Below are the code and all the weights of a small trained network. Each question names an input and a class and asks about switching units off, where a switched-off unit gives its printed mean instead of its output.

import numpy as np


def w(rows, s, z=0):
    codes = np.array(rows[::2]) - 128.0
    scale = np.full(codes.shape[1], s)
    scale[-1] = z or s
    return codes * scale


def f(y):
    return y / 2 * (1 + np.tanh(0.7978845608 * (y + 0.044715 * y**3)))


def log_softmax(a):
    a = a - a.max(-1, keepdims=True)
    return a - np.log(np.exp(a).sum(-1, keepdims=True))


def net(x, mask):
    res = np.array(x, float).reshape(1, 5) / 4 @ E
    y = f(res @ A[0][:, :-1].T + A[0][:, -1])
    res = res + np.where(mask, y, B[0][:, -1]) @ B[0][:, :-1]
    return log_softmax(res[-1] @ U[:, :-1].T + U[:, -1])


A, B = {}, {}
E = w([
[120,132,131,128,126],'x0',
[136,125,125,130,131],'x1',
[131,213,2,186,100],'x2',
[30,41,82,183,201],'x3',
[155,29,105,178,29],'x4',
],0.0067)
A[0] = w([
[205,55,254,84,170,149],'N1',
[156,162,144,84,77,96],'N2',
[192,141,130,143,147,180],'N3',
[112,95,113,178,33,123],'N4',
[118,145,145,113,142,248],'N5',
[179,169,176,128,93,94],'N6',
[110,171,56,130,105,95],'N7',
[117,182,114,92,230,102],'N8',
[122,72,207,84,150,81],'N9',
[154,178,59,147,133,132],'N10',
[178,158,65,162,146,107],'N11',
[164,175,166,118,72,106],'N12',
[41,91,98,175,175,117],'N13',
[158,166,62,161,103,154],'N14',
[165,54,156,198,64,115],'N15',
[134,183,90,186,119,106],'N16',
[90,179,131,92,178,100],'N17',
[102,184,149,76,203,133],'N18',
[88,79,121,169,197,142],'N19',
[107,218,168,120,224,118],'N20',
[158,175,189,146,81,87],'N21',
[192,153,138,84,96,101],'N22',
[138,65,109,115,70,169],'N23',
[120,178,66,151,112,98],'N24',
[69,56,116,193,186,100],'N25',
[213,152,133,98,95,160],'N26',
],0.009,0.011)
B[0] = w([
[37,78,130,198,103,228],'N1',
[126,108,46,73,73,144],'N2',
[62,177,122,131,130,177],'N3',
[184,141,157,178,125,169],'N4',
[83,213,124,213,174,254],'N5',
[106,119,69,75,68,146],'N6',
[98,2,178,135,118,141],'N7',
[222,93,115,167,72,157],'N8',
[57,40,150,169,41,156],'N9',
[68,71,175,172,113,161],'N10',
[82,73,156,134,115,142],'N11',
[114,140,58,87,69,155],'N12',
[145,179,55,63,49,172],'N13',
[86,102,162,159,146,179],'N14',
[200,136,123,189,106,175],'N15',
[74,33,163,127,110,145],'N16',
[195,91,129,156,69,142],'N17',
[193,113,103,213,88,175],'N18',
[99,180,47,83,76,175],'N19',
[202,63,83,231,84,178],'N20',
[134,111,79,81,96,140],'N21',
[105,116,38,52,58,150],'N22',
[197,198,156,188,171,189],'N23',
[87,22,179,134,95,143],'N24',
[130,151,52,80,26,172],'N25',
[101,145,72,127,122,192],'N26',
],0.0072,0.0095)
U = w([
[74,35,152,143,123,90],'0',
[137,144,54,69,91,79],'1',
[126,161,126,160,144,231],'2',
[251,104,130,173,119,43],'3',
[120,155,129,146,147,254],'4',
[141,183,175,93,227,106],'5',
[176,64,169,51,174,49],'6',
],0.015,0.0079)

Each question gives the input, the list of numbers given to net, and the class t.
The units are the neurons (one row each of A and B). Each row of codes is followed by its name. A weight is (code - 128) times the scale printed after its matrix; where a second scale follows, it is the last column's (A, B and U).
mask holds one flag per neuron, in row order. A switched-off neuron (its flag False) gives its mean, the last column of its row in B, instead of its output. The means were averaged over made-up inputs and are rounded, as every weight is.
A unit's drop is (log p(t) with every unit on - log p(t) with that unit switched off) / (log p(t) with every unit on - log p(t) with every unit switched off).
The circuit of an input: a set's keep is (log p(t) with only the set's units on - log p(t) with every unit switched off) / (log p(t) with every unit on - log p(t) with every unit switched off). Starting from the 12 units with the biggest drops (on a tie, the unit counted first), units are removed one at a time, each time the one whose removal leaves the highest keep (on an exact tie, the one counted first), for as long as the keep stays at least 0.8.
circuit, biggest first: the units of the circuit, biggest drop first
most important unit: the unit with the biggest drop
k most important neurons: the k neurons with the biggest drops, biggest first
drop of u: that unit's drop, to one decimal
input [2,-2,-2,4,-8], class 3: circuit, biggest first	[N20; N8]
input [-7,-3,-6,5,4], class 4: circuit, biggest first	[N23; N19; N10]
input [-2,0,-6,-2,-6], class 0: most important unit	N1
input [8,-3,4,5,8], class 3: circuit, biggest first	[N4; N15]
input [0,-2,2,-6,4], class 1: circuit, biggest first	[N22; N12]
input [-5,-6,6,5,-7], class 3: circuit, biggest first	[N8; N20]
input [5,5,-6,4,-7], class 3: circuit, biggest first	[N20; N18]
input [-6,0,6,5,-7], class 3: circuit, biggest first	[N8; N20]
input [-4,-5,0,8,-8], class 1: 3 most important neurons	[N19; N13; N25]
input [3,-7,-6,-7,-8], class 3: 4 most important neurons	[N20; N18; N8; N17]
input [1,0,-4,1,-6], class 3: 3 most important neurons	[N20; N18; N8]
input [8,-6,3,-8,8], class 1: 2 most important neurons	[N22; N12]
input [-1,6,5,-8,-3], class 1: drop of N2	0.1
input [-2,6,-1,5,5], class 2: drop of N23	0.3
input [3,-4,-3,4,1], class 1: drop of N14	0.2
input [5,-7,-5,8,-2], class 1: drop of N25	0.1
input [-4,4,0,5,7], class 3: most important neuron	[N15]
